Below are the code and all the weights of a small trained network. Each question names an input and a target symbol and asks about switching units off, where a switched-off unit gives its printed mean instead of its output.

import numpy as np


def w(rows, s, z=0):
    codes = np.array(rows[::2]) - 128.0
    scale = np.full(codes.shape[1], s)
    scale[-1] = z or s
    return codes * scale


def softmax(a):
    e = np.exp(a - a.max(-1, keepdims=True))
    return e / e.sum(-1, keepdims=True)


def log_softmax(a):
    a = a - a.max(-1, keepdims=True)
    return a - np.log(np.exp(a).sum(-1, keepdims=True))


def net(x, mask):
    ids = ['αβδεηθλμξστφψ'.index(c) for c in x.split()]
    T = len(ids)
    res = E[ids] + P[:T]
    u = 0
    for l in range(3):
        r = res
        for j in range(3):
            rows = slice(3 * j, 3 * j + 3)
            q, k, v = (r @ M[l][rows].T for M in (Q, K, V))
            z = softmax(np.where(np.tri(T) > 0, q @ k.T / 3**0.5, -1e9)) @ v
            o = O[l][rows]
            res = res + np.where(mask[u + j], z, o[:, -1]) @ o[:, :-1]
        u += 3
    return log_softmax(res[-1] @ U[:, :-1].T + U[:, -1])


Q, K, V, O = {}, {}, {}, {}
E = w([
[148,172,185,75,144,185],'α',
[88,184,180,134,186,99],'β',
[135,193,192,114,157,101],'δ',
[163,159,128,83,84,159],'ε',
[140,118,62,111,47,164],'η',
[86,89,58,173,116,141],'θ',
[86,164,157,124,166,104],'λ',
[86,159,133,160,168,80],'μ',
[66,128,189,149,250,121],'ξ',
[71,166,103,100,119,88],'σ',
[73,161,136,117,161,98],'τ',
[82,173,120,61,95,81],'φ',
[147,9,110,57,76,191],'ψ',
],0.015)
P = w([
[94,159,178,199,97,126],'0',
[22,198,110,96,161,167],'1',
[115,141,232,252,48,144],'2',
[53,176,88,85,176,166],'3',
[121,124,231,223,53,146],'4',
[90,150,71,76,184,169],'5',
[121,108,225,188,63,139],'6',
[127,128,53,66,195,170],'7',
[129,96,229,154,77,135],'8',
[166,110,36,55,202,176],'9',
[145,80,228,118,104,138],'10',
[190,99,27,56,197,176],'11',
],0.014)
Q[0] = w([
[122,102,113,126,136,92],'0.h0',
[138,143,101,123,154,103],'0.h0',
[80,127,154,111,111,118],'0.h0',
[108,196,32,135,145,82],'0.h1',
[141,210,29,87,113,143],'0.h1',
[167,209,162,80,137,127],'0.h1',
[148,160,114,159,162,31],'0.h2',
[107,12,220,214,200,161],'0.h2',
[221,244,233,66,125,143],'0.h2',
],0.011)
K[0] = w([
[96,124,131,86,123,164],'0.h0',
[135,173,141,146,126,133],'0.h0',
[113,119,126,109,117,149],'0.h0',
[130,198,31,214,120,92],'0.h1',
[156,202,42,184,118,180],'0.h1',
[155,176,191,97,144,106],'0.h1',
[141,197,108,179,190,7],'0.h2',
[75,25,170,155,207,159],'0.h2',
[179,186,192,86,150,143],'0.h2',
],0.012)
V[0] = w([
[35,31,218,174,1,240],'0.h0',
[12,124,222,23,145,215],'0.h0',
[157,179,122,174,119,110],'0.h0',
[184,42,200,19,75,112],'0.h1',
[50,42,108,94,119,121],'0.h1',
[130,108,238,57,169,154],'0.h1',
[57,186,192,228,183,2],'0.h2',
[3,77,129,177,205,126],'0.h2',
[127,55,39,158,227,131],'0.h2',
],0.0063)
O[0] = w([
[195,253,150,141,104,253,254],'0.h0',
[122,144,114,47,174,147,209],'0.h0',
[175,95,53,36,186,10,101],'0.h0',
[158,197,98,104,18,126,165],'0.h1',
[178,161,152,77,29,201,179],'0.h1',
[114,16,46,180,87,176,148],'0.h1',
[149,101,50,92,22,209,51],'0.h2',
[132,117,145,185,124,127,149],'0.h2',
[173,128,164,63,141,187,116],'0.h2',
],0.006,0.012)
Q[1] = w([
[116,116,137,88,144,146],'1.h0',
[185,159,48,164,133,139],'1.h0',
[131,202,135,128,172,156],'1.h0',
[155,198,104,161,135,144],'1.h1',
[65,75,248,86,71,146],'1.h1',
[26,89,95,105,210,50],'1.h1',
[56,130,132,123,169,97],'1.h2',
[106,130,108,108,75,150],'1.h2',
[136,150,70,155,141,85],'1.h2',
],0.014)
K[1] = w([
[130,151,143,155,157,81],'1.h0',
[151,110,164,145,85,130],'1.h0',
[177,132,30,85,150,141],'1.h0',
[225,82,145,170,104,151],'1.h1',
[167,190,45,174,253,65],'1.h1',
[56,163,217,212,77,138],'1.h1',
[75,207,125,137,134,126],'1.h2',
[132,89,133,91,82,132],'1.h2',
[110,184,134,216,142,133],'1.h2',
],0.012)
V[1] = w([
[100,126,23,80,188,192],'1.h0',
[114,84,131,86,104,169],'1.h0',
[120,77,252,227,52,104],'1.h0',
[162,108,128,174,121,183],'1.h1',
[254,126,50,144,180,140],'1.h1',
[204,95,119,95,45,84],'1.h1',
[218,31,246,68,114,64],'1.h2',
[164,4,156,85,138,163],'1.h2',
[151,214,113,64,94,136],'1.h2',
],0.0065)
O[1] = w([
[150,53,72,156,106,131,248],'1.h0',
[44,124,130,96,107,171,167],'1.h0',
[186,122,167,117,164,131,2],'1.h0',
[177,192,131,150,133,179,192],'1.h1',
[254,150,193,159,179,80,115],'1.h1',
[126,168,97,104,53,116,59],'1.h1',
[2,174,116,151,52,218,50],'1.h2',
[105,157,155,171,171,155,138],'1.h2',
[84,114,130,101,140,85,250],'1.h2',
],0.0076,0.008)
Q[2] = w([
[155,179,45,177,35,103],'2.h0',
[90,255,37,159,189,174],'2.h0',
[202,105,102,190,132,96],'2.h0',
[45,199,85,57,227,73],'2.h1',
[84,86,179,150,174,34],'2.h1',
[167,53,98,163,135,179],'2.h1',
[87,137,69,122,75,114],'2.h2',
[51,227,73,120,100,58],'2.h2',
[87,95,177,63,122,156],'2.h2',
],0.0098)
K[2] = w([
[190,106,143,107,121,95],'2.h0',
[111,116,247,195,66,109],'2.h0',
[180,97,92,132,168,108],'2.h0',
[142,133,57,91,187,107],'2.h1',
[135,107,121,88,176,106],'2.h1',
[164,95,137,182,119,112],'2.h1',
[116,177,116,141,161,124],'2.h2',
[138,169,82,98,157,143],'2.h2',
[127,99,145,147,71,100],'2.h2',
],0.015)
V[2] = w([
[80,119,81,69,146,168],'2.h0',
[71,118,171,196,108,78],'2.h0',
[198,121,102,130,143,154],'2.h0',
[96,190,191,192,73,143],'2.h1',
[171,177,14,173,144,123],'2.h1',
[255,114,226,145,59,77],'2.h1',
[130,115,152,172,158,91],'2.h2',
[14,105,98,76,207,191],'2.h2',
[135,139,152,58,158,138],'2.h2',
],0.0082)
O[2] = w([
[166,113,174,110,142,29,154],'2.h0',
[170,93,123,20,31,253,61],'2.h0',
[133,123,98,180,198,242,159],'2.h0',
[219,36,73,139,120,37,254],'2.h1',
[23,74,73,249,197,100,84],'2.h1',
[35,70,60,186,107,124,146],'2.h1',
[150,173,85,187,175,58,59],'2.h2',
[186,29,224,38,145,181,135],'2.h2',
[36,117,174,137,181,121,133],'2.h2',
],0.0052,0.0075)
U = w([
[78,206,227,117,189,159,200],'α',
[40,92,110,118,125,222,146],'β',
[175,110,6,78,86,154,95],'δ',
[104,172,105,118,85,134,115],'ε',
[157,204,78,122,95,112,111],'η',
[226,198,117,183,152,152,40],'θ',
[126,120,140,133,127,132,126],'λ',
[166,132,112,150,137,125,115],'μ',
[214,100,181,167,175,178,10],'ξ',
[108,94,142,110,126,99,161],'σ',
[130,103,156,129,138,132,127],'τ',
[98,90,157,91,116,83,173],'φ',
[71,152,221,178,28,233,159],'ψ',
],0.014,0.013)

Each question gives the input, a string of symbols that net reads in full, and the target symbol t.
The units are the heads (3 rows each of Q, K, V and O). Each row of codes is followed by its name. A weight is (code - 128) times the scale printed after its matrix; where a second scale follows, it is the last column's (O and U).
mask holds one flag per head, layer by layer. A switched-off head (its flag False) gives its mean, the last column of its rows in O, instead of its output. The means were averaged over made-up inputs and are rounded, as every weight is.
A unit's drop is (log p(t) with every unit on - log p(t) with that unit switched off) / (log p(t) with every unit on - log p(t) with every unit switched off).
The circuit of an input: a set's keep is (log p(t) with only the set's units on - log p(t) with every unit switched off) / (log p(t) with every unit on - log p(t) with every unit switched off). Starting from all 9 units, units are removed one at a time, each time the one whose removal leaves the highest keep (on an exact tie, the one counted first), for as long as the keep stays at least 0.8.
units of the circuit, in order: the units of the circuit, biggest drop first
unit that matters most: the unit with the biggest drop
heads that matter: for each layer, one digit per head in row order, 1 if its drop is at least 0.15 and else 0, layers parted by /
input ψ ψ η θ ε, target θ: unit that matters most	0.h0
input μ μ ψ η η λ μ θ, target α: heads that matter	111 / 000 / 010
input α δ τ ψ β ψ, target β: units of the circuit, in order	(0.h2; 1.h2; 0.h0; 1.h1)
input θ ε ψ θ ξ η, target α: heads that matter	011 / 000 / 010
input θ μ φ η η δ η μ, target β: heads that matter	001 / 111 / 110
input ψ θ η θ ψ θ ψ θ ε θ ψ μ, target α: heads that matter	010 / 000 / 010
input μ ψ θ η η ψ ψ ψ η η η α, target α: units of the circuit, in order	(0.h2; 2.h1)
input θ ξ ψ ξ ψ ξ ψ ψ ψ θ, target β: units of the circuit, in order	(1.h0; 0.h1; 2.h0)
input ψ ψ ψ η α ψ ε ψ σ η ψ α, target β: units of the circuit, in order	(1.h2; 1.h0)
input ψ ψ ψ μ θ τ ψ σ ξ ψ σ, target ψ: heads that matter	001 / 001 / 000
input ψ μ ψ μ ψ ψ μ ψ ψ ψ φ, target ψ: heads that matter	000 / 001 / 000
input θ ψ σ φ ε, target φ: units of the circuit, in order	(1.h1; 2.h0; 0.h0)
input θ μ μ ψ, target α: heads that matter	010 / 000 / 010
input θ α ψ ε ψ θ θ ξ θ ψ β σ, target α: units of the circuit, in order	(2.h1)
input ψ φ τ η η ε, target α: units of the circuit, in order	(2.h1; 0.h1)
input θ ε ψ ψ θ σ η η, target β: units of the circuit, in order	(0.h1; 2.h2; 1.h1)
input θ θ η ψ θ ψ τ ψ θ η ξ ε, target α: units of the circuit, in order	(0.h2; 0.h1)
input ψ ξ λ β ξ ψ, target β: units of the circuit, in order	(1.h2; 0.h2; 2.h0)
input ε ψ ψ φ η θ δ ψ μ, target ψ: units of the circuit, in order	(1.h2; 0.h2)
input ψ θ θ ξ σ θ ε ψ ψ τ, target α: units of the circuit, in order	(2.h1)
input τ ψ μ ψ α ψ ε ξ δ ψ ψ ε, target β: heads that matter	000 / 110 / 011
input ε θ η ξ ψ ε ψ λ ψ ψ ψ θ, target β: heads that matter	111 / 100 / 011
input ε θ λ ψ α ξ μ θ θ ε, target β: heads that matter	011 / 110 / 110
input ψ ε ψ ψ λ β λ λ ψ λ ξ ξ, target β: heads that matter	110 / 000 / 010
